Below are the code and all the weights of a small trained network. Each question names an input and a target symbol and asks about switching units off, where a switched-off unit gives its printed mean instead of its output.

import numpy as np


def w(rows, s, z=0):
    codes = np.array(rows[::2]) - 128.0
    scale = np.full(codes.shape[1], s)
    scale[-1] = z or s
    return codes * scale


def f(y):
    return y / 2 * (1 + np.tanh(0.7978845608 * (y + 0.044715 * y**3)))


def softmax(a):
    e = np.exp(a - a.max(-1, keepdims=True))
    return e / e.sum(-1, keepdims=True)


def log_softmax(a):
    a = a - a.max(-1, keepdims=True)
    return a - np.log(np.exp(a).sum(-1, keepdims=True))


def net(x, mask):
    ids = ['ΠΣΩαγδεζλμξφψ'.index(c) for c in x.split()]
    T = len(ids)
    res = E[ids] + P[:T]
    u = 0
    for l in range(2):
        r = res
        for j in range(3):
            rows = slice(4 * j, 4 * j + 4)
            q, k, v = (r @ M[l][rows].T for M in (Q, K, V))
            z = softmax(np.where(np.tri(T) > 0, q @ k.T / 4**0.5, -1e9)) @ v
            o = O[l][rows]
            res = res + np.where(mask[u + j], z, o[:, -1]) @ o[:, :-1]
        u += 3
        y = f(res @ A[l][:, :-1].T + A[l][:, -1])
        res = res + np.where(mask[u : u + 4], y, B[l][:, -1]) @ B[l][:, :-1]
        u += 4
    return log_softmax(res[-1] @ U[:, :-1].T + U[:, -1])


Q, K, V, O, A, B = {}, {}, {}, {}, {}, {}
E = w([
[155,188,147,90,155,180],'Π',
[86,168,97,188,251,82],'Σ',
[157,138,198,178,61,84],'Ω',
[114,182,151,48,135,94],'α',
[34,169,147,156,85,122],'γ',
[205,43,88,151,120,96],'δ',
[154,176,69,84,124,172],'ε',
[73,56,207,142,166,135],'ζ',
[100,101,139,211,107,212],'λ',
[86,113,69,109,83,60],'μ',
[75,97,80,66,173,142],'ξ',
[137,195,75,174,99,114],'φ',
[210,115,149,85,138,103],'ψ',
],0.021)
P = w([
[99,21,40,48,21,163],'0',
[140,52,90,34,40,107],'1',
[140,87,105,50,48,120],'2',
[134,125,115,68,50,114],'3',
[146,137,97,73,53,129],'4',
[142,187,101,61,56,114],'5',
[135,196,97,74,67,122],'6',
[128,210,96,74,63,118],'7',
[125,234,102,70,85,107],'8',
[140,246,89,72,84,103],'9',
[126,252,93,81,101,103],'10',
],0.0039)
Q[0] = w([
[72,151,49,15,181,88],'L0H1',
[85,176,58,68,154,169],'L0H1',
[99,135,222,158,105,119],'L0H1',
[104,113,99,12,101,64],'L0H1',
[96,132,95,146,54,92],'L0H2',
[100,215,138,148,218,168],'L0H2',
[81,110,114,116,164,126],'L0H2',
[139,84,118,100,86,105],'L0H2',
[192,67,115,98,145,87],'L0H3',
[82,197,126,224,98,254],'L0H3',
[145,219,127,154,115,117],'L0H3',
[146,219,141,189,131,175],'L0H3',
],0.0087)
K[0] = w([
[90,143,110,134,255,20],'L0H1',
[100,156,93,181,187,113],'L0H1',
[112,207,168,109,78,133],'L0H1',
[113,111,186,118,210,64],'L0H1',
[115,149,117,134,80,99],'L0H2',
[79,214,134,179,245,132],'L0H2',
[128,110,88,85,147,111],'L0H2',
[149,102,167,62,107,118],'L0H2',
[137,152,170,155,71,162],'L0H3',
[140,89,37,192,225,98],'L0H3',
[103,150,154,148,149,70],'L0H3',
[91,150,112,185,179,133],'L0H3',
],0.0092)
V[0] = w([
[155,151,80,34,83,158],'L0H1',
[63,30,228,60,63,211],'L0H1',
[118,206,171,153,192,221],'L0H1',
[155,62,106,123,151,119],'L0H1',
[127,116,116,64,172,134],'L0H2',
[80,79,152,138,63,253],'L0H2',
[124,53,151,20,58,172],'L0H2',
[185,139,89,21,2,173],'L0H2',
[145,49,114,84,52,123],'L0H3',
[108,115,150,73,65,207],'L0H3',
[111,112,152,155,184,66],'L0H3',
[101,120,140,133,111,147],'L0H3',
],0.0053)
O[0] = w([
[141,112,118,189,214,61,14],'L0H1',
[197,45,52,75,188,4,67],'L0H1',
[130,68,126,152,75,207,113],'L0H1',
[110,130,147,98,147,107,121],'L0H1',
[117,128,131,163,111,189,166],'L0H2',
[141,118,235,52,84,148,2],'L0H2',
[52,119,212,110,45,134,118],'L0H2',
[107,95,206,110,90,48,62],'L0H2',
[90,15,72,101,188,140,116],'L0H3',
[88,116,33,140,172,173,71],'L0H3',
[139,131,170,99,48,73,213],'L0H3',
[96,130,112,118,131,159,116],'L0H3',
],0.0047,0.0013)
A[0] = w([
[205,132,168,182,60,127,32],'L0N1',
[19,38,47,199,113,209,221],'L0N2',
[132,1,141,165,143,150,203],'L0N3',
[92,159,121,116,7,148,248],'L0N4',
],0.0064,0.0011)
B[0] = w([
[100,37,2,157,85,94,168],'L0N1',
[26,221,14,93,100,95,252],'L0N2',
[137,4,46,154,158,92,233],'L0N3',
[105,71,153,87,23,99,248],'L0N4',
],0.0071,0.0037)
Q[1] = w([
[170,117,91,172,97,165],'L1H1',
[119,147,183,88,122,108],'L1H1',
[192,221,52,142,91,149],'L1H1',
[154,174,136,69,136,69],'L1H1',
[108,171,155,107,120,58],'L1H2',
[215,103,197,87,199,115],'L1H2',
[102,170,123,158,109,147],'L1H2',
[254,117,238,136,116,116],'L1H2',
[95,115,175,240,167,147],'L1H3',
[113,84,197,94,129,173],'L1H3',
[102,69,121,179,162,215],'L1H3',
[121,104,98,126,105,104],'L1H3',
],0.0097)
K[1] = w([
[164,94,100,232,111,128],'L1H1',
[103,186,206,109,146,62],'L1H1',
[80,192,132,182,165,149],'L1H1',
[130,156,168,73,216,48],'L1H1',
[112,134,205,165,134,17],'L1H2',
[130,41,161,45,99,154],'L1H2',
[134,145,171,170,158,159],'L1H2',
[159,2,215,141,33,155],'L1H2',
[125,123,134,65,64,139],'L1H3',
[154,157,74,96,118,71],'L1H3',
[187,83,112,14,81,122],'L1H3',
[133,140,191,109,180,102],'L1H3',
],0.0081)
V[1] = w([
[47,159,165,127,192,118],'L1H1',
[85,20,177,108,66,159],'L1H1',
[145,129,86,134,142,89],'L1H1',
[119,136,136,254,124,124],'L1H1',
[180,114,135,134,53,110],'L1H2',
[182,142,111,62,144,75],'L1H2',
[149,122,125,38,90,175],'L1H2',
[153,140,139,135,166,36],'L1H2',
[93,122,178,199,95,70],'L1H3',
[171,188,57,180,226,89],'L1H3',
[188,148,10,131,52,85],'L1H3',
[200,157,123,31,111,102],'L1H3',
],0.0057)
O[1] = w([
[64,122,141,69,91,125,166],'L1H1',
[147,236,165,236,143,149,69],'L1H1',
[175,93,91,128,87,108,219],'L1H1',
[98,1,93,145,158,120,59],'L1H1',
[142,148,102,189,88,179,4],'L1H2',
[123,126,75,76,137,153,126],'L1H2',
[116,160,27,132,122,162,4],'L1H2',
[121,102,121,100,110,127,170],'L1H2',
[122,154,157,157,102,81,115],'L1H3',
[193,230,124,167,227,98,225],'L1H3',
[162,204,95,127,66,99,242],'L1H3',
[234,77,113,49,61,169,41],'L1H3',
],0.0051,0.0027)
A[1] = w([
[120,206,160,25,150,179,64],'L1N1',
[132,132,255,38,35,72,21],'L1N2',
[254,134,211,130,211,180,130],'L1N3',
[180,81,48,60,173,167,250],'L1N4',
],0.008,0.0024)
B[1] = w([
[126,54,61,254,98,169,220],'L1N1',
[146,71,142,67,182,199,254],'L1N2',
[12,117,212,208,145,60,150],'L1N3',
[154,212,187,126,198,196,213],'L1N4',
],0.0086,0.0072)
U = w([
[79,108,24,185,112,146,31],'Π',
[195,115,51,164,187,125,120],'Σ',
[81,222,70,89,227,140,70],'Ω',
[85,206,167,179,172,101,133],'α',
[183,251,100,113,101,231,129],'γ',
[170,224,226,63,151,149,254],'δ',
[150,88,100,59,141,221,85],'ε',
[151,93,150,161,51,147,152],'ζ',
[50,34,144,149,203,90,148],'λ',
[133,146,57,33,109,55,113],'μ',
[100,152,187,217,153,254,88],'ξ',
[152,244,91,134,70,91,234],'φ',
[47,196,177,81,74,155,136],'ψ',
],0.0078,0.0048)

Each question gives the input, a string of symbols that net reads in full, and the target symbol t.
The units are the heads (4 rows each of Q, K, V and O) and the neurons (one row each of A and B). Each row of codes is followed by its name. A weight is (code - 128) times the scale printed after its matrix; where a second scale follows, it is the last column's (O, A, B and U).
mask holds one flag per unit, layer by layer, with each layer's heads first. A switched-off unit (its flag False) gives its mean, the last column of its rows in O or B, instead of its output. The means were averaged over made-up inputs and are rounded, as every weight is.
A unit's drop is (log p(t) with every unit on - log p(t) with that unit switched off) / (log p(t) with every unit on - log p(t) with every unit switched off).
The circuit of an input: a set's keep is (log p(t) with only the set's units on - log p(t) with every unit switched off) / (log p(t) with every unit on - log p(t) with every unit switched off). Starting from the 12 units with the biggest drops (on a tie, the unit counted first), units are removed one at a time, each time the one whose removal leaves the highest keep (on an exact tie, the one counted first), for as long as the keep stays at least 0.8.
circuit, biggest first: the units of the circuit, biggest drop first
most important unit: the unit with the biggest drop
top k neurons: the k neurons with the biggest drops, biggest first
top k neurons in layer l: the k neurons of layer l with the biggest drops, biggest first
heads that matter: for each layer, one digit per head in row order, 1 if its drop is at least 0.15 and else 0, layers parted by /
drop of u: that unit's drop, to one decimal
input ζ α α ζ Σ ξ μ, target ψ: circuit, biggest first : (L0H1; L0N4)
input Ω ψ μ Π α, target ε: most important unit : L1N2
input α ε ζ Π, target ξ: circuit, biggest first : (L1N1; L0N2; L1N3; L1H1)
input α φ Σ ψ, target α: circuit, biggest first : (L1H3; L0H2; L1N3)
input Π ζ γ Σ ζ ζ ζ α λ, target ζ: circuit, biggest first : (L0H3; L0N1; L0N4)
input Ω Σ ξ, target Π: heads that matter : 100 / 000
input α δ Ω Σ α, target ξ: heads that matter : 110 / 001
input δ Π ξ ξ, target Ω: circuit, biggest first : (L1N4; L0H3; L0N2)
input φ Σ φ ξ φ Ω α ψ Ω, target φ: circuit, biggest first : (L1H3; L0H2; L0N1; L1N2)
input φ ζ Σ γ Ω α α Π λ, target ζ: circuit, biggest first : (L0H3; L1H3; L0N4)
input μ Σ α φ, target μ: circuit, biggest first : (L1H1; L0H2; L1N1)
input Ω λ Π ξ, target Ω: top 2 neurons in layer 0 : (L0N4; L0N2)
input λ γ α ζ Σ λ μ Ω δ ψ, target α: circuit, biggest first : (L1H3; L1N3; L0H2)
input α ψ Σ Ω ζ ψ ε, target ε: heads that matter : 101 / 110
input λ Σ Σ Σ α μ, target ψ: circuit, biggest first : (L0H1)
input ζ λ α ψ, target δ: top 3 neurons : (L0N2; L1N4; L0N4)
input Σ Σ ξ α, target ε: top 2 neurons : (L1N2; L0N4)
input ξ α γ ε λ, target Π: heads that matter : 010 / 100
input γ Ω ζ λ, target Π: top 3 neurons : (L0N2; L0N3; L1N4)
input Π Σ α δ φ γ φ, target μ: top 2 neurons : (L0N1; L0N4)
input Σ λ ψ Π ε, target ε: most important unit : L0H1
input ζ δ δ ψ, target δ: top 3 neurons : (L1N4; L0N2; L1N1)
input μ ψ α Π, target ξ: drop of L0H1 : 0.2
input φ γ Σ λ ζ ζ ξ ξ, target Π: drop of L0H1 : 1.2
input ψ δ ψ ε Σ ζ ξ α Ω, target φ: drop of L0H2 : 1.6
